Here is a tiny trained network, its code and every weight. The questions are about switching its units off for an input and a target symbol, where a switched-off unit gives its printed mean instead of its output.

import numpy as np


def w(rows, s, z=0):
    codes = np.array(rows[::2]) - 128.0
    scale = np.full(codes.shape[1], s)
    scale[-1] = z or s
    return codes * scale


def norm(h):
    return h / np.sqrt((h * h).mean(-1, keepdims=True) + 1e-5)


def f(y):
    return y / 2 * (1 + np.tanh(0.7978845608 * (y + 0.044715 * y**3)))


def softmax(a):
    e = np.exp(a - a.max(-1, keepdims=True))
    return e / e.sum(-1, keepdims=True)


def log_softmax(a):
    a = a - a.max(-1, keepdims=True)
    return a - np.log(np.exp(a).sum(-1, keepdims=True))


def net(x, mask):
    ids = ['βδηθμπστφψω'.index(c) for c in x.split()]
    T = len(ids)
    res = E[ids] + P[:T]
    r = norm(res)
    for j in range(2):
        rows = slice(3 * j, 3 * j + 3)
        q, k, v = (r @ M[0][rows].T for M in (Q, K, V))
        z = softmax(np.where(np.tri(T) > 0, q @ k.T / 3**0.5, -1e9)) @ v
        o = O[0][rows]
        res = res + np.where(mask[j], z, o[:, -1]) @ o[:, :-1]
    y = f(norm(res) @ A[0][:, :-1].T + A[0][:, -1])
    res = res + np.where(mask[2:10], y, B[0][:, -1]) @ B[0][:, :-1]
    return log_softmax(norm(res)[-1] @ U[:, :-1].T + U[:, -1])


Q, K, V, O, A, B = {}, {}, {}, {}, {}, {}
E = w([
[103,43,181,149,124],'β',
[177,38,156,145,9],'δ',
[78,135,140,221,161],'η',
[36,107,91,243,69],'θ',
[48,44,109,217,93],'μ',
[174,44,145,155,2],'π',
[78,143,122,190,56],'σ',
[161,48,221,91,61],'τ',
[151,42,184,119,56],'φ',
[181,69,171,150,79],'ψ',
[18,159,149,220,172],'ω',
],0.013)
P = w([
[143,190,173,134,141],'0',
[130,79,99,115,176],'1',
[45,111,169,130,27],'2',
[137,74,117,101,158],'3',
[7,109,129,200,57],'4',
[133,69,126,99,158],'5',
],0.015)
Q[0] = w([
[156,254,109,70,223],'head 1',
[82,127,85,71,123],'head 1',
[63,14,224,180,141],'head 1',
[102,54,255,199,152],'head 2',
[82,130,142,150,164],'head 2',
[205,96,130,128,134],'head 2',
],0.0081)
K[0] = w([
[86,91,2,58,129],'head 1',
[113,117,170,139,71],'head 1',
[190,201,169,242,120],'head 1',
[238,238,228,150,188],'head 2',
[97,127,111,165,146],'head 2',
[159,170,99,142,92],'head 2',
],0.0083)
V[0] = w([
[101,189,87,112,63],'head 1',
[122,235,98,96,73],'head 1',
[233,174,140,151,170],'head 1',
[181,239,142,104,254],'head 2',
[43,105,138,121,167],'head 2',
[158,140,184,171,119],'head 2',
],0.0085)
O[0] = w([
[170,151,147,249,159,115],'head 1',
[181,79,103,146,143,100],'head 1',
[82,108,169,174,127,112],'head 1',
[103,76,116,144,46,2],'head 2',
[161,193,58,174,145,140],'head 2',
[66,174,143,145,121,208],'head 2',
],0.011,0.0078)
A[0] = w([
[164,123,90,40,23,125],'neuron 1',
[253,159,97,180,169,175],'neuron 2',
[88,156,105,82,175,175],'neuron 3',
[153,80,114,25,170,200],'neuron 4',
[44,165,114,95,155,104],'neuron 5',
[84,53,6,74,193,219],'neuron 6',
[98,212,188,233,148,254],'neuron 7',
[91,147,92,160,180,156],'neuron 8',
],0.0081,0.003)
B[0] = w([
[83,128,116,135,127,132],'neuron 1',
[92,189,185,152,144,154],'neuron 2',
[117,157,122,97,2,158],'neuron 3',
[124,149,38,123,126,152],'neuron 4',
[144,48,80,168,154,171],'neuron 5',
[209,238,104,98,108,174],'neuron 6',
[142,82,144,108,48,254],'neuron 7',
[170,81,177,47,206,175],'neuron 8',
],0.0095,0.0085)
U = w([
[238,80,35,175,100,78],'β',
[109,181,39,76,77,76],'δ',
[191,78,157,113,172,99],'η',
[144,101,74,88,98,12],'θ',
[95,99,113,207,56,142],'μ',
[202,250,86,57,133,200],'π',
[200,112,149,225,168,60],'σ',
[72,154,244,186,38,254],'τ',
[186,70,136,101,159,72],'φ',
[215,208,183,168,205,162],'ψ',
[144,105,71,78,122,51],'ω',
],0.012,0.0028)

Each question gives the input, a string of symbols that net reads in full, and the target symbol t.
The units are the heads (3 rows each of Q, K, V and O) and the neurons (one row each of A and B). Each row of codes is followed by its name. A weight is (code - 128) times the scale printed after its matrix; where a second scale follows, it is the last column's (O, A, B and U).
mask holds one flag per unit, heads first, then neurons. A switched-off unit (its flag False) gives its mean, the last column of its rows in O or B, instead of its output. The means were averaged over made-up inputs and are rounded, as every weight is.
A unit's drop is (log p(t) with every unit on - log p(t) with that unit switched off) / (log p(t) with every unit on - log p(t) with every unit switched off).
The circuit of an input: a set's keep is (log p(t) with only the set's units on - log p(t) with every unit switched off) / (log p(t) with every unit on - log p(t) with every unit switched off). Starting from all 10 units, units are removed one at a time, each time the one whose removal leaves the highest keep (on an exact tie, the one counted first), for as long as the keep stays at least 0.8.
circuit, biggest first: the units of the circuit, biggest drop first
which heads matter: for each layer, one digit per head in row order, 1 if its drop is at least 0.15 and else 0, layers parted by /
drop of u: that unit's drop, to one decimal
input μ μ π σ, target π: circuit, biggest first	(head 2)
input θ ψ π ψ δ δ, target ψ: circuit, biggest first	(head 1; neuron 2; neuron 7)
input π π δ π, target η: which heads matter	11
input η θ ψ ψ, target μ: which heads matter	01
input ω θ β β, target β: circuit, biggest first	(head 2; neuron 6; neuron 7)
input β ψ β μ, target δ: which heads matter	10
input π β δ μ, target η: circuit, biggest first	(head 1; head 2; neuron 6)
input π π π η, target η: which heads matter	00
input ω μ β θ, target β: circuit, biggest first	(head 2; neuron 6; head 1)
input ω δ η η, target β: circuit, biggest first	(head 2; neuron 6)
input ω ψ θ τ, target β: circuit, biggest first	(head 2; head 1; neuron 4)
input θ θ β θ, target ψ: which heads matter	10
input θ φ ψ τ θ ψ, target ψ: which heads matter	10
input σ ω β β β β, target σ: circuit, biggest first	(head 1)
input ω μ μ μ, target β: circuit, biggest first	(neuron 6; head 1)
input ψ θ θ σ, target τ: which heads matter	11
input π φ ψ ψ μ θ, target η: drop of neuron 8	0.4
input δ ψ δ θ, target φ: drop of neuron 1	0.0
input ψ ψ μ π, target τ: drop of head 1	0.3
input ψ θ π φ, target τ: drop of head 1	0.2
input η β μ σ, target μ: circuit, biggest first	(head 2)
